Below is a small trained network, with its code and all its weights. Each question gives an input and a target symbol and asks what happens when units are switched off, that is, made to give their printed mean instead of their output.

import numpy as np


def w(rows, s, z=0):
    codes = np.array(rows[::2]) - 128.0
    scale = np.full(codes.shape[1], s)
    scale[-1] = z or s
    return codes * scale


def norm(h):
    return h / np.sqrt((h * h).mean(-1, keepdims=True) + 1e-5)


def f(y):
    return np.maximum(y, 0)


def softmax(a):
    e = np.exp(a - a.max(-1, keepdims=True))
    return e / e.sum(-1, keepdims=True)


def log_softmax(a):
    a = a - a.max(-1, keepdims=True)
    return a - np.log(np.exp(a).sum(-1, keepdims=True))


def net(x, mask):
    ids = ['ΛΠΣΦΨβγζημξτω'.index(c) for c in x.split()]
    T = len(ids)
    res = E[ids] + P[:T]
    u = 0
    for l in range(3):
        q, k, v = (norm(res) @ M[l].T for M in (Q, K, V))
        z = softmax(np.where(np.tri(T) > 0, q @ k.T / 3**0.5, -1e9)) @ v
        res = res + np.where(mask[u], z, O[l][:, -1]) @ O[l][:, :-1]
        u += 1
        y = f(norm(res) @ A[l][:, :-1].T + A[l][:, -1])
        res = res + np.where(mask[u : u + 8], y, B[l][:, -1]) @ B[l][:, :-1]
        u += 8
    return log_softmax(norm(res)[-1] @ U[:, :-1].T + U[:, -1])


Q, K, V, O, A, B = {}, {}, {}, {}, {}, {}
E = w([
[160,125,105,126],'Λ',
[165,128,110,128],'Π',
[174,140,112,131],'Σ',
[109,2,124,59],'Φ',
[156,127,111,132],'Ψ',
[147,126,117,145],'β',
[132,171,205,146],'γ',
[116,146,152,144],'ζ',
[116,138,147,132],'η',
[167,129,175,124],'μ',
[87,147,74,124],'ξ',
[71,115,123,213],'τ',
[101,69,61,189],'ω',
],0.0035)
P = w([
[201,237,108,162],'0',
[197,178,79,190],'1',
[144,114,78,203],'2',
[82,67,104,170],'3',
[14,19,135,135],'4',
[2,15,150,101],'5',
[51,53,156,79],'6',
],0.0007)
Q[0] = w([
[89,89,63,154],'L0H1',
[65,41,62,156],'L0H1',
[32,4,36,169],'L0H1',
],0.0033)
K[0] = w([
[54,133,104,117],'L0H1',
[36,100,101,110],'L0H1',
[3,97,87,105],'L0H1',
],0.0045)
V[0] = w([
[10,57,26,174],'L0H1',
[75,202,16,74],'L0H1',
[5,182,165,176],'L0H1',
],0.0012)
O[0] = w([
[251,149,184,99,184],'L0H1',
[155,57,210,179,104],'L0H1',
[227,78,72,142,3],'L0H1',
],0.0017,0.00047)
A[0] = w([
[90,198,192,57,233],'L0N1',
[44,248,189,145,251],'L0N2',
[219,136,176,182,35],'L0N3',
[142,72,154,169,155],'L0N4',
[187,95,140,4,110],'L0N5',
[135,11,34,129,178],'L0N6',
[37,104,195,70,2],'L0N7',
[113,59,199,126,103],'L0N8',
],0.0018,0.00063)
B[0] = w([
[180,100,102,204,161],'L0N1',
[223,51,66,172,192],'L0N2',
[41,138,98,103,162],'L0N3',
[152,166,109,99,171],'L0N4',
[113,177,112,179,173],'L0N5',
[156,252,152,152,254],'L0N6',
[225,116,106,213,156],'L0N7',
[133,185,78,138,166],'L0N8',
],0.0018)
Q[1] = w([
[242,128,122,230],'L1H1',
[231,122,136,254],'L1H1',
[224,253,56,234],'L1H1',
],0.0051)
K[1] = w([
[12,67,126,68],'L1H1',
[34,73,124,49],'L1H1',
[68,1,184,117],'L1H1',
],0.005)
V[1] = w([
[149,6,125,137],'L1H1',
[151,106,192,191],'L1H1',
[220,104,149,100],'L1H1',
],0.0026)
O[1] = w([
[147,2,125,180,254],'L1H1',
[248,139,145,202,148],'L1H1',
[226,29,190,57,211],'L1H1',
],0.0027,0.00067)
A[1] = w([
[142,137,255,115,65],'L1N1',
[167,140,94,112,101],'L1N2',
[117,99,140,107,166],'L1N3',
[149,154,124,98,69],'L1N4',
[123,126,133,125,52],'L1N5',
[114,133,114,162,118],'L1N6',
[142,82,116,84,3],'L1N7',
[97,107,133,161,203],'L1N8',
],0.0049,0.00063)
B[1] = w([
[132,143,3,69,194],'L1N1',
[106,95,174,147,245],'L1N2',
[81,110,156,147,201],'L1N3',
[60,135,161,124,175],'L1N4',
[127,124,132,125,128],'L1N5',
[145,129,136,85,211],'L1N6',
[30,65,150,155,241],'L1N7',
[138,177,123,85,230],'L1N8',
],0.003,0.0011)
Q[2] = w([
[103,130,203,34],'L2H1',
[135,142,255,128],'L2H1',
[119,153,23,175],'L2H1',
],0.0096)
K[2] = w([
[160,255,168,141],'L2H1',
[196,219,72,100],'L2H1',
[46,26,109,165],'L2H1',
],0.0077)
V[2] = w([
[156,106,65,55],'L2H1',
[130,127,254,111],'L2H1',
[209,197,130,63],'L2H1',
],0.0039)
O[2] = w([
[139,50,2,1,73],'L2H1',
[149,106,255,79,6],'L2H1',
[184,205,118,27,39],'L2H1',
],0.0034,0.0011)
A[2] = w([
[232,132,118,120,116],'L2N1',
[158,112,159,184,132],'L2N2',
[77,3,168,101,161],'L2N3',
[97,141,69,150,255],'L2N4',
[61,140,191,54,174],'L2N5',
[122,162,124,111,150],'L2N6',
[143,71,152,14,235],'L2N7',
[100,34,153,109,135],'L2N8',
],0.0043,0.00077)
B[2] = w([
[146,56,136,139,162],'L2N1',
[121,84,166,69,181],'L2N2',
[58,114,147,71,252],'L2N3',
[117,127,163,74,191],'L2N4',
[49,89,172,145,157],'L2N5',
[102,113,103,111,148],'L2N6',
[101,4,63,152,165],'L2N7',
[43,120,143,83,216],'L2N8',
],0.0041,0.0034)
U = w([
[50,65,131,92,162],'Λ',
[81,110,171,95,87],'Π',
[131,137,185,15,62],'Σ',
[111,118,124,108,2],'Φ',
[79,205,220,105,115],'Ψ',
[131,207,162,132,149],'β',
[200,168,105,90,206],'γ',
[192,119,185,151,159],'ζ',
[202,52,166,142,126],'η',
[198,59,41,62,90],'μ',
[73,209,28,49,137],'ξ',
[92,148,165,251,110],'τ',
[98,100,5,208,121],'ω',
],0.013,0.0055)

Each question gives the input, a string of symbols that net reads in full, and the target symbol t.
The units are the heads (3 rows each of Q, K, V and O) and the neurons (one row each of A and B). Each row of codes is followed by its name. A weight is (code - 128) times the scale printed after its matrix; where a second scale follows, it is the last column's (O, A, B and U).
mask holds one flag per unit, layer by layer, with each layer's heads first. A switched-off unit (its flag False) gives its mean, the last column of its rows in O or B, instead of its output. The means were averaged over made-up inputs and are rounded, as every weight is.
A unit's drop is (log p(t) with every unit on - log p(t) with that unit switched off) / (log p(t) with every unit on - log p(t) with every unit switched off).
The circuit of an input: a set's keep is (log p(t) with only the set's units on - log p(t) with every unit switched off) / (log p(t) with every unit on - log p(t) with every unit switched off). Starting from the 12 units with the biggest drops (on a tie, the unit counted first), units are removed one at a time, each time the one whose removal leaves the highest keep (on an exact tie, the one counted first), for as long as the keep stays at least 0.8.
circuit, biggest first: the units of the circuit, biggest drop first
unit that matters most: the unit with the biggest drop
top k neurons: the k neurons with the biggest drops, biggest first
k most important neurons of layer l: the k neurons of layer l with the biggest drops, biggest first
input ξ ξ ξ, target ξ: unit that matters most -> L1H1
input Ψ ω β ω Π Σ, target ω: circuit, biggest first -> [L2H1, L2N3]
input η μ ξ Π, target ξ: circuit, biggest first -> [L1H1, L2H1]
input Ψ η Σ γ ω Σ, target ω: circuit, biggest first -> [L2H1, L1H1]
input γ μ Σ γ, target μ: circuit, biggest first -> [L1N1, L0N2, L0N6, L2H1]
input τ β ζ, target τ: circuit, biggest first -> [L2H1, L2N3]
input ξ ζ Ψ μ, target μ: circuit, biggest first -> [L1N1, L2N3]
input μ ζ ω η γ, target ω: circuit, biggest first -> [L1N1, L2H1, L2N3]
input ζ Π η β Σ, target η: circuit, biggest first -> [L0N2, L2N3, L2N8, L1H1]
input β Σ τ Ψ, target τ: circuit, biggest first -> [L2H1, L1H1]
input β η β μ τ γ Ψ, target τ: circuit, biggest first -> [L1H1, L2H1]
input Ψ Ψ ζ ξ Ψ, target ξ: circuit, biggest first -> [L1H1, L1N7, L2H1]
input Φ Σ γ, target Λ: top 2 neurons -> [L1N1, L0N2]
input μ τ β, target τ: circuit, biggest first -> [L2H1]
input μ γ Λ Ψ, target γ: top 2 neurons -> [L2N3, L2N8]
input ξ Ψ Π Λ, target Ψ: top 2 neurons -> [L1N4, L1N2]
input γ β Π, target γ: top 2 neurons -> [L1N7, L2N3]
input μ Σ γ η, target η: top 2 neurons -> [L0N2, L0N7]
input Ψ Λ γ β Ψ ζ, target ζ: top 2 neurons -> [L0N2, L2N3]
input Π η Λ μ, target μ: most important neuron of layer 1 -> [L1N1]
input τ Ψ η, target τ: 3 most important neurons of layer 0 -> [L0N3, L0N7, L0N1]
input Ψ Π Σ, target Ψ: 4 most important neurons of layer 1 -> [L1N4, L1N2, L1N1, L1N7]
input Σ Λ Ψ γ, target γ: top 3 neurons -> [L1N7, L1N1, L0N2]
input γ ζ ζ γ, target ζ: 2 most important neurons of layer 2 -> [L2N1, L2N7]
input ω ω Ψ τ ζ Π, target τ: top 3 neurons -> [L1N1, L2N3, L0N6]
